Below are the code and all the weights of a small trained network. Each question names an input and a class and asks about switching units off, where a switched-off unit gives its printed mean instead of its output.

import numpy as np


def w(rows, s, z=0):
    codes = np.array(rows[::2]) - 128.0
    scale = np.full(codes.shape[1], s)
    scale[-1] = z or s
    return codes * scale


def norm(h):
    return h / np.sqrt((h * h).mean(-1, keepdims=True) + 1e-5)


def f(y):
    return np.maximum(y, 0)


def log_softmax(a):
    a = a - a.max(-1, keepdims=True)
    return a - np.log(np.exp(a).sum(-1, keepdims=True))


def net(x, mask):
    res = np.array(x, float).reshape(1, 8) / 4 @ E
    u = 0
    for l in range(3):
        y = f(norm(res) @ A[l][:, :-1].T + A[l][:, -1])
        res = res + np.where(mask[u : u + 8], y, B[l][:, -1]) @ B[l][:, :-1]
        u += 8
    return log_softmax(norm(res)[-1] @ U[:, :-1].T + U[:, -1])


A, B = {}, {}
E = w([
[132,167,41],'x0',
[134,111,122],'x1',
[255,153,124],'x2',
[72,42,56],'x3',
[111,140,153],'x4',
[124,179,124],'x5',
[132,143,123],'x6',
[118,136,135],'x7',
],0.0072)
A[0] = w([
[251,77,98,250],'L0N1',
[153,85,253,248],'L0N2',
[214,20,54,47],'L0N3',
[155,84,27,37],'L0N4',
[195,105,3,215],'L0N5',
[38,31,95,78],'L0N6',
[190,180,1,23],'L0N7',
[16,124,187,223],'L0N8',
],0.0075,0.0025)
B[0] = w([
[170,226,121,241],'L0N1',
[150,144,239,250],'L0N2',
[44,140,255,193],'L0N3',
[75,131,185,177],'L0N4',
[125,215,165,232],'L0N5',
[181,73,153,234],'L0N6',
[72,47,84,192],'L0N7',
[154,123,154,253],'L0N8',
],0.0079,0.0048)
A[1] = w([
[84,90,115,102],'L1N1',
[23,131,141,90],'L1N2',
[229,151,167,152],'L1N3',
[229,131,69,122],'L1N4',
[237,130,118,124],'L1N5',
[43,2,44,139],'L1N6',
[166,116,82,4],'L1N7',
[43,105,155,60],'L1N8',
],0.0085,0.0037)
B[1] = w([
[159,98,126,162],'L1N1',
[142,184,151,207],'L1N2',
[192,227,94,254],'L1N3',
[132,155,79,154],'L1N4',
[155,154,116,179],'L1N5',
[253,105,179,221],'L1N6',
[165,195,187,128],'L1N7',
[119,29,178,190],'L1N8',
],0.0069,0.0045)
A[2] = w([
[113,226,152,172],'L2N1',
[77,2,88,175],'L2N2',
[56,150,197,122],'L2N3',
[65,183,103,150],'L2N4',
[157,160,75,158],'L2N5',
[155,99,52,81],'L2N6',
[28,159,81,4],'L2N7',
[122,193,249,139],'L2N8',
],0.011,0.0032)
B[2] = w([
[114,55,75,207],'L2N1',
[234,124,210,153],'L2N2',
[104,68,100,173],'L2N3',
[3,65,110,151],'L2N4',
[44,63,135,148],'L2N5',
[99,126,169,129],'L2N6',
[94,121,141,135],'L2N7',
[34,110,106,246],'L2N8',
],0.0076,0.012)
U = w([
[95,102,149,195],'0',
[200,134,158,231],'1',
[45,19,23,91],'2',
[168,130,2,3],'3',
[200,19,74,23],'4',
],0.0069,0.0021)

Each question gives the input, the list of numbers given to net, and the class t.
The units are the neurons (one row each of A and B). Each row of codes is followed by its name. A weight is (code - 128) times the scale printed after its matrix; where a second scale follows, it is the last column's (A, B and U).
mask holds one flag per neuron, layer by layer. A switched-off neuron (its flag False) gives its mean, the last column of its row in B, instead of its output. The means were averaged over made-up inputs and are rounded, as every weight is.
A unit's drop is (log p(t) with every unit on - log p(t) with that unit switched off) / (log p(t) with every unit on - log p(t) with every unit switched off).
most important unit: the unit with the biggest drop
k most important neurons: the k neurons with the biggest drops, biggest first
k most important neurons of layer l: the k neurons of layer l with the biggest drops, biggest first
drop of u: that unit's drop, to one decimal
input [4,-7,-8,6,4,7,6,-2], class 1: most important unit -> L1N6
input [7,2,-8,8,-4,8,6,-1], class 1: 2 most important neurons -> [L1N6; L2N2]
input [3,-1,-7,1,0,8,-5,-6], class 1: 2 most important neurons -> [L0N1; L0N5]
input [3,-1,-1,-5,-3,-2,2,0], class 2: 2 most important neurons -> [L0N6; L2N5]
input [3,-1,5,1,-8,-6,-4,-2], class 2: 2 most important neurons -> [L0N3; L0N7]
input [-3,1,7,5,-2,-3,3,-3], class 0: 2 most important neurons -> [L0N3; L0N1]
input [4,-1,3,-3,2,7,-7,-6], class 3: 2 most important neurons of layer 2 -> [L2N8; L2N3]
input [3,-2,2,-8,6,-8,-5,-2], class 3: 2 most important neurons -> [L1N3; L0N3]
input [5,-2,4,2,7,5,4,3], class 2: drop of L0N7 -> 0.2
input [6,-6,5,2,2,-4,5,-6], class 2: drop of L0N7 -> 0.3
input [6,-3,6,4,1,1,2,-2], class 2: drop of L0N7 -> 0.3
